Below is a small trained network, with its code and all its weights. Each question gives an input and a class and asks what happens when units are switched off, that is, made to give their printed mean instead of their output.

import numpy as np


def w(rows, s, z=0):
    codes = np.array(rows[::2]) - 128.0
    scale = np.full(codes.shape[1], s)
    scale[-1] = z or s
    return codes * scale


def f(y):
    return y / 2 * (1 + np.tanh(0.7978845608 * (y + 0.044715 * y**3)))


def log_softmax(a):
    a = a - a.max(-1, keepdims=True)
    return a - np.log(np.exp(a).sum(-1, keepdims=True))


def net(x, mask):
    res = np.array(x, float).reshape(1, 3) / 4 @ E
    y = f(res @ A[0][:, :-1].T + A[0][:, -1])
    res = res + np.where(mask, y, B[0][:, -1]) @ B[0][:, :-1]
    return log_softmax(res[-1] @ U[:, :-1].T + U[:, -1])


A, B = {}, {}
E = w([
[93,189,3,151,148,166],'x0',
[67,115,60,86,174,4],'x1',
[208,65,86,170,46,86],'x2',
],0.0063)
A[0] = w([
[140,148,124,144,143,147,162],'n0',
[146,136,103,143,124,120,167],'n1',
[140,115,164,123,107,127,97],'n2',
[73,130,184,104,171,125,141],'n3',
[233,96,126,134,40,111,158],'n4',
[137,167,90,145,139,212,161],'n5',
[155,112,70,166,91,121,120],'n6',
[127,135,175,136,132,168,253],'n7',
[123,112,102,98,128,145,175],'n8',
[86,126,105,107,155,55,174],'n9',
[114,143,82,99,132,123,125],'n10',
[109,117,106,111,139,92,128],'n11',
[127,107,116,123,128,163,166],'n12',
[110,151,93,135,116,203,182],'n13',
[85,130,55,131,151,61,188],'n14',
[114,140,110,101,124,61,124],'n15',
[99,140,74,133,156,160,120],'n16',
[110,125,119,120,126,106,118],'n17',
[108,133,157,91,139,119,174],'n18',
[138,122,198,129,144,118,187],'n19',
[134,111,253,122,124,121,148],'n20',
[187,89,134,176,75,111,165],'n21',
[110,102,116,132,146,75,118],'n22',
[140,138,128,131,124,209,127],'n23',
],0.015,0.0033)
B[0] = w([
[108,132,127,144,101,119,144],'n0',
[132,136,104,109,114,107,143],'n1',
[156,134,155,146,131,166,153],'n2',
[60,187,112,50,169,97,193],'n3',
[156,55,155,3,83,163,254],'n4',
[67,127,121,191,30,121,195],'n5',
[119,164,99,30,121,85,174],'n6',
[66,134,185,161,149,106,199],'n7',
[132,133,103,138,125,123,140],'n8',
[185,128,98,181,193,99,200],'n9',
[155,115,96,138,144,175,155],'n10',
[167,118,136,154,163,121,154],'n11',
[105,113,123,135,118,124,142],'n12',
[81,138,106,182,48,119,185],'n13',
[244,129,58,178,167,140,211],'n14',
[177,112,157,168,163,93,167],'n15',
[142,129,89,159,106,201,173],'n16',
[147,122,132,135,151,128,135],'n17',
[97,166,130,116,158,124,162],'n18',
[110,163,171,131,161,174,190],'n19',
[155,203,214,129,156,243,240],'n20',
[152,73,151,38,95,145,221],'n21',
[170,112,187,170,142,87,157],'n22',
[89,81,162,190,95,87,180],'n23',
],0.031,0.009)
U = w([
[53,108,151,190,54,117,132],'0',
[154,106,203,77,109,224,47],'1',
[220,85,108,83,181,87,16],'2',
[142,81,78,24,61,95,255],'3',
[84,253,164,113,212,135,205],'4',
[205,131,77,192,244,73,126],'5',
[159,161,21,180,86,162,58],'6',
],0.0053,0.00093)

Each question gives the input, the list of numbers given to net, and the class t.
The units are the neurons (one row each of A and B). Each row of codes is followed by its name. A weight is (code - 128) times the scale printed after its matrix; where a second scale follows, it is the last column's (A, B and U).
mask holds one flag per neuron, in row order. A switched-off neuron (its flag False) gives its mean, the last column of its row in B, instead of its output. The means were averaged over made-up inputs and are rounded, as every weight is.
A unit's drop is (log p(t) with every unit on - log p(t) with that unit switched off) / (log p(t) with every unit on - log p(t) with every unit switched off).
The circuit of an input: a set's keep is (log p(t) with only the set's units on - log p(t) with every unit switched off) / (log p(t) with every unit on - log p(t) with every unit switched off). Starting from the 12 units with the biggest drops (on a tie, the unit counted first), units are removed one at a time, each time the one whose removal leaves the highest keep (on an exact tie, the one counted first), for as long as the keep stays at least 0.8.
units of the circuit, in order: the units of the circuit, biggest drop first
unit that matters most: the unit with the biggest drop
k most important neurons: the k neurons with the biggest drops, biggest first
drop when u is switched off: that unit's drop, to one decimal
input [7,-1,-5], class 0: 3 most important neurons	n5, n13, n23
input [6,-8,5], class 3: units of the circuit, in order	n20
input [-4,2,0], class 4: units of the circuit, in order	n4, n21
input [-6,-8,-4], class 4: units of the circuit, in order	n7, n3
input [-3,1,5], class 3: units of the circuit, in order	n20, n4
input [-1,-7,7], class 3: units of the circuit, in order	n6, n4
input [3,2,6], class 3: 3 most important neurons	n6, n20, n4
input [-1,-4,5], class 3: units of the circuit, in order	n20, n6, n4
input [3,-7,3], class 0: 3 most important neurons	n5, n23, n13
input [-3,7,5], class 5: 2 most important neurons	n9, n14
input [-1,-5,-8], class 4: 2 most important neurons	n3, n20
input [-3,2,0], class 4: 2 most important neurons	n4, n14
input [-3,-3,-2], class 4: 2 most important neurons	n4, n21
input [-3,3,-5], class 4: unit that matters most	n3
input [7,0,-8], class 6: 2 most important neurons	n16, n14
input [-1,-4,-5], class 4: drop when n3 is switched off	0.2
input [7,1,5], class 6: drop when n14 is switched off	0.3
input [8,4,2], class 5: drop when n14 is switched off	0.2
